Below are the code and all the weights of a small trained network. Each question names an input and a class and asks about switching units off, where a switched-off unit gives its printed mean instead of its output.

import numpy as np


def w(rows, s, z=0):
    codes = np.array(rows[::2]) - 128.0
    scale = np.full(codes.shape[1], s)
    scale[-1] = z or s
    return codes * scale


def f(y):
    return np.maximum(y, 0)


def log_softmax(a):
    a = a - a.max(-1, keepdims=True)
    return a - np.log(np.exp(a).sum(-1, keepdims=True))


def net(x, mask):
    res = np.array(x, float).reshape(1, 5) / 4 @ E
    y = f(res @ A[0][:, :-1].T + A[0][:, -1])
    res = res + np.where(mask, y, B[0][:, -1]) @ B[0][:, :-1]
    return log_softmax(res[-1] @ U[:, :-1].T + U[:, -1])


A, B = {}, {}
E = w([
[119,132,111,131,135,140,110,111],'x0',
[176,184,92,124,38,206,197,131],'x1',
[248,154,54,142,243,119,114,177],'x2',
[250,109,137,200,48,91,89,45],'x3',
[95,124,127,207,74,141,98,225],'x4',
],0.012)
A[0] = w([
[201,180,82,163,154,151,135,183,147],'n0',
[104,84,139,141,198,57,67,124,112],'n1',
[153,119,155,118,115,120,119,87,91],'n2',
[130,164,61,129,166,108,133,167,187],'n3',
[173,129,141,155,103,125,83,93,93],'n4',
[156,142,149,158,118,117,115,92,112],'n5',
[101,94,144,126,153,60,63,135,96],'n6',
[86,84,180,114,62,159,128,124,117],'n7',
[62,168,140,83,182,163,179,144,64],'n8',
[150,130,130,46,158,122,169,35,222],'n9',
[134,90,111,184,114,115,132,90,58],'n10',
[199,134,131,78,152,120,90,145,4],'n11',
[150,150,144,173,121,112,107,97,101],'n12',
[65,140,165,128,79,140,141,75,110],'n13',
[109,126,110,209,96,135,79,192,118],'n14',
[156,250,88,118,83,207,189,123,10],'n15',
[84,128,146,145,95,177,147,78,126],'n16',
[143,158,114,153,115,159,182,136,207],'n17',
[185,111,182,117,133,139,131,102,114],'n18',
[167,90,154,140,116,154,146,115,106],'n19',
],0.013,0.003)
B[0] = w([
[171,90,162,107,192,171,158,79,229],'n0',
[110,170,119,61,98,99,157,99,218],'n1',
[125,142,114,157,112,128,119,157,174],'n2',
[133,113,189,136,160,176,162,120,197],'n3',
[87,159,99,148,145,142,163,161,199],'n4',
[78,165,98,166,163,149,170,148,181],'n5',
[128,152,99,90,135,79,149,79,194],'n6',
[150,82,144,169,158,133,113,51,218],'n7',
[94,170,81,198,157,150,150,195,222],'n8',
[146,81,171,108,90,135,9,213,244],'n9',
[124,150,117,167,112,132,161,140,172],'n10',
[141,103,154,134,154,156,125,89,178],'n11',
[104,152,107,196,144,126,154,155,177],'n12',
[157,118,188,132,173,153,172,110,223],'n13',
[190,73,148,121,69,89,47,203,206],'n14',
[95,183,105,100,73,50,140,80,249],'n15',
[140,128,174,117,163,154,136,92,203],'n16',
[149,128,122,83,83,87,124,152,191],'n17',
[96,134,105,134,140,156,116,156,177],'n18',
[107,146,114,129,118,139,146,157,168],'n19',
],0.011,0.017)
U = w([
[144,106,186,105,190,176,139,74,83],'0',
[47,195,92,179,164,149,145,217,74],'1',
[99,195,122,21,98,42,131,89,67],'2',
[130,95,161,83,104,132,7,209,255],'3',
],0.012,0.0071)

Each question gives the input, the list of numbers given to net, and the class t.
The units are the neurons (one row each of A and B). Each row of codes is followed by its name. A weight is (code - 128) times the scale printed after its matrix; where a second scale follows, it is the last column's (A, B and U).
mask holds one flag per neuron, in row order. A switched-off neuron (its flag False) gives its mean, the last column of its row in B, instead of its output. The means were averaged over made-up inputs and are rounded, as every weight is.
A unit's drop is (log p(t) with every unit on - log p(t) with that unit switched off) / (log p(t) with every unit on - log p(t) with every unit switched off).
The circuit of an input: a set's keep is (log p(t) with only the set's units on - log p(t) with every unit switched off) / (log p(t) with every unit on - log p(t) with every unit switched off). Starting from the 12 units with the biggest drops (on a tie, the unit counted first), units are removed one at a time, each time the one whose removal leaves the highest keep (on an exact tie, the one counted first), for as long as the keep stays at least 0.8.
circuit, biggest first: the units of the circuit, biggest drop first
most important unit: the unit with the biggest drop
k most important neurons: the k neurons with the biggest drops, biggest first
drop when u is switched off: that unit's drop, to one decimal
input [-3,3,8,-7,-5], class 0: most important unit : n0
input [-5,-2,4,3,-5], class 3: 4 most important neurons : (n9, n13, n7, n16)
input [-5,4,-7,-7,2], class 0: 2 most important neurons : (n7, n13)
input [5,6,-8,7,5], class 0: 2 most important neurons : (n7, n13)
input [1,8,4,8,0], class 1: 3 most important neurons : (n4, n5, n12)
input [-5,7,2,7,7], class 1: 4 most important neurons : (n9, n4, n12, n5)
input [6,-1,-1,-7,-7], class 1: 3 most important neurons : (n8, n14, n17)
input [-7,0,4,7,7], class 1: 4 most important neurons : (n9, n4, n12, n5)
input [4,-4,-3,-1,-3], class 2: 4 most important neurons : (n14, n0, n1, n6)
input [-4,2,-6,-2,6], class 0: 3 most important neurons : (n9, n7, n13)
input [-5,4,-7,-8,-8], class 1: 2 most important neurons : (n8, n0)
input [3,-7,7,-4,8], class 3: 3 most important neurons : (n14, n15, n13)
input [-1,-1,-2,-3,-5], class 3: drop when n9 is switched off : 0.4
input [-8,-8,-6,-2,-1], class 2: circuit, biggest first : (n1)
input [-3,0,-3,-4,-2], class 1: drop when n8 is switched off : 4.3
input [-1,-5,-8,1,6], class 0: drop when n9 is switched off : 0.1
